Below is a small trained network, with its code and all its weights. Each question gives an input and a class and asks what happens when units are switched off, that is, made to give their printed mean instead of their output.

import numpy as np


def w(rows, s, z=0):
    codes = np.array(rows[::2]) - 128.0
    scale = np.full(codes.shape[1], s)
    scale[-1] = z or s
    return codes * scale


def norm(h):
    return h / np.sqrt((h * h).mean(-1, keepdims=True) + 1e-5)


def f(y):
    return np.maximum(y, 0)


def log_softmax(a):
    a = a - a.max(-1, keepdims=True)
    return a - np.log(np.exp(a).sum(-1, keepdims=True))


def net(x, mask):
    res = np.array(x, float).reshape(1, 8) / 4 @ E
    u = 0
    for l in range(3):
        y = f(norm(res) @ A[l][:, :-1].T + A[l][:, -1])
        res = res + np.where(mask[u : u + 9], y, B[l][:, -1]) @ B[l][:, :-1]
        u += 9
    return log_softmax(norm(res)[-1] @ U[:, :-1].T + U[:, -1])


A, B = {}, {}
E = w([
[133,118,151,113,131,90],'x0',
[88,90,123,66,105,90],'x1',
[36,163,181,103,101,181],'x2',
[78,97,86,139,125,98],'x3',
[107,169,103,141,102,92],'x4',
[124,89,190,157,133,76],'x5',
[158,74,131,128,39,181],'x6',
[115,140,168,103,2,89],'x7',
],0.0076)
A[0] = w([
[82,181,167,143,97,58,206],'0.n0',
[254,185,166,108,130,119,73],'0.n1',
[132,124,30,99,118,165,4],'0.n2',
[145,129,95,57,250,106,15],'0.n3',
[216,166,178,168,119,122,82],'0.n4',
[115,205,51,182,117,104,169],'0.n5',
[144,220,139,220,231,46,131],'0.n6',
[149,106,153,84,201,231,224],'0.n7',
[48,186,162,112,110,201,60],'0.n8',
],0.0087,0.0019)
B[0] = w([
[142,84,148,66,113,147,203],'0.n0',
[181,130,121,192,125,222,194],'0.n1',
[78,111,149,88,181,103,166],'0.n2',
[94,103,176,66,158,203,208],'0.n3',
[191,215,108,210,109,64,185],'0.n4',
[109,86,168,57,166,114,190],'0.n5',
[201,1,136,17,121,132,254],'0.n6',
[119,49,71,143,143,104,225],'0.n7',
[82,244,168,219,73,150,215],'0.n8',
],0.0079,0.0063)
A[1] = w([
[80,176,202,183,145,132,77],'1.n0',
[141,173,3,95,131,159,124],'1.n1',
[90,228,95,119,130,150,7],'1.n2',
[106,84,143,129,85,111,109],'1.n3',
[203,128,127,219,124,153,148],'1.n4',
[144,192,204,181,191,83,77],'1.n5',
[59,176,156,69,208,190,230],'1.n6',
[160,115,145,134,114,176,125],'1.n7',
[149,132,67,72,42,131,170],'1.n8',
],0.0073,0.0019)
B[1] = w([
[131,138,140,105,116,201,191],'1.n0',
[76,176,172,2,154,139,166],'1.n1',
[191,173,162,80,83,152,162],'1.n2',
[180,123,74,137,169,105,181],'1.n3',
[144,142,74,185,62,77,223],'1.n4',
[154,125,181,108,152,135,148],'1.n5',
[192,93,70,123,37,134,254],'1.n6',
[140,172,23,151,170,158,189],'1.n7',
[195,150,84,142,175,121,199],'1.n8',
],0.0079,0.0044)
A[2] = w([
[153,141,187,60,91,52,149],'2.n0',
[61,177,130,84,108,130,11],'2.n1',
[81,109,87,95,102,67,153],'2.n2',
[139,119,71,101,138,93,130],'2.n3',
[139,210,116,133,65,144,251],'2.n4',
[123,152,31,95,182,132,165],'2.n5',
[164,117,119,98,60,205,145],'2.n6',
[127,98,120,184,86,12,145],'2.n7',
[87,73,87,160,227,185,174],'2.n8',
],0.011,0.0014)
B[2] = w([
[111,125,132,113,221,175,191],'2.n0',
[210,172,192,254,80,125,161],'2.n1',
[246,76,97,176,146,101,172],'2.n2',
[144,136,196,155,163,196,189],'2.n3',
[36,157,136,146,217,111,224],'2.n4',
[72,158,247,92,184,96,196],'2.n5',
[111,123,222,151,97,76,255],'2.n6',
[199,96,84,127,201,199,173],'2.n7',
[114,84,93,72,87,113,211],'2.n8',
],0.0078,0.0079)
U = w([
[71,175,37,123,128,18,12],'0',
[50,235,209,203,58,171,132],'1',
[75,132,4,218,68,164,103],'2',
[144,42,127,14,187,170,160],'3',
[246,139,102,226,110,124,134],'4',
],0.013,0.011)

Each question gives the input, the list of numbers given to net, and the class t.
The units are the neurons (one row each of A and B). Each row of codes is followed by its name. A weight is (code - 128) times the scale printed after its matrix; where a second scale follows, it is the last column's (A, B and U).
mask holds one flag per neuron, layer by layer. A switched-off neuron (its flag False) gives its mean, the last column of its row in B, instead of its output. The means were averaged over made-up inputs and are rounded, as every weight is.
A unit's drop is (log p(t) with every unit on - log p(t) with that unit switched off) / (log p(t) with every unit on - log p(t) with every unit switched off).
The circuit of an input: a set's keep is (log p(t) with only the set's units on - log p(t) with every unit switched off) / (log p(t) with every unit on - log p(t) with every unit switched off). Starting from the 12 units with the biggest drops (on a tie, the unit counted first), units are removed one at a time, each time the one whose removal leaves the highest keep (on an exact tie, the one counted first), for as long as the keep stays at least 0.8.
circuit, biggest first: the units of the circuit, biggest drop first
most important unit: the unit with the biggest drop
k most important neurons: the k neurons with the biggest drops, biggest first
k most important neurons of layer l: the k neurons of layer l with the biggest drops, biggest first
drop when u is switched off: that unit's drop, to one decimal
input [6,3,0,-3,6,4,-4,8], class 3: most important unit	2.n0
input [-2,5,-3,-2,6,-2,8,5], class 4: circuit, biggest first	[0.n3, 1.n8]
input [4,0,1,-5,-2,8,6,8], class 4: circuit, biggest first	[2.n7, 0.n3, 0.n6, 1.n3]
input [4,8,7,6,0,2,2,7], class 4: 3 most important neurons	[2.n2, 2.n1, 1.n3]
input [-4,-8,-6,4,-5,-8,-4,7], class 3: 3 most important neurons	[0.n5, 0.n8, 0.n2]
input [-6,8,3,3,4,6,2,7], class 4: 3 most important neurons	[2.n2, 0.n6, 2.n1]
input [-4,-2,5,-6,7,6,-3,-1], class 3: 3 most important neurons	[0.n6, 0.n0, 2.n0]
input [1,7,7,6,2,-7,-3,-6], class 1: 3 most important neurons	[0.n8, 0.n6, 2.n1]
input [7,3,6,8,2,5,3,2], class 4: 3 most important neurons	[0.n6, 2.n2, 2.n1]
input [-8,3,-1,1,7,-4,-1,4], class 1: 3 most important neurons	[0.n6, 2.n1, 0.n7]
input [-1,5,-2,-6,-5,2,1,8], class 4: 2 most important neurons of layer 2	[2.n5, 2.n8]
input [7,4,8,7,8,1,7,-6], class 1: 2 most important neurons	[0.n8, 0.n6]
input [7,8,2,-8,2,-5,-6,8], class 1: 3 most important neurons	[0.n6, 2.n1, 0.n7]
input [-7,-6,-1,-7,-8,-7,-3,3], class 1: most important unit	1.n1
input [-7,-6,-1,-6,-2,-5,-2,7], class 1: 2 most important neurons	[2.n4, 0.n6]
input [-3,-5,4,8,-2,5,8,-3], class 2: drop when 0.n6 is switched off	0.2
input [-5,6,1,-2,-5,-3,-5,8], class 1: drop when 0.n6 is switched off	0.1
input [8,4,-4,-2,-1,2,1,2], class 4: drop when 0.n3 is switched off	0.3
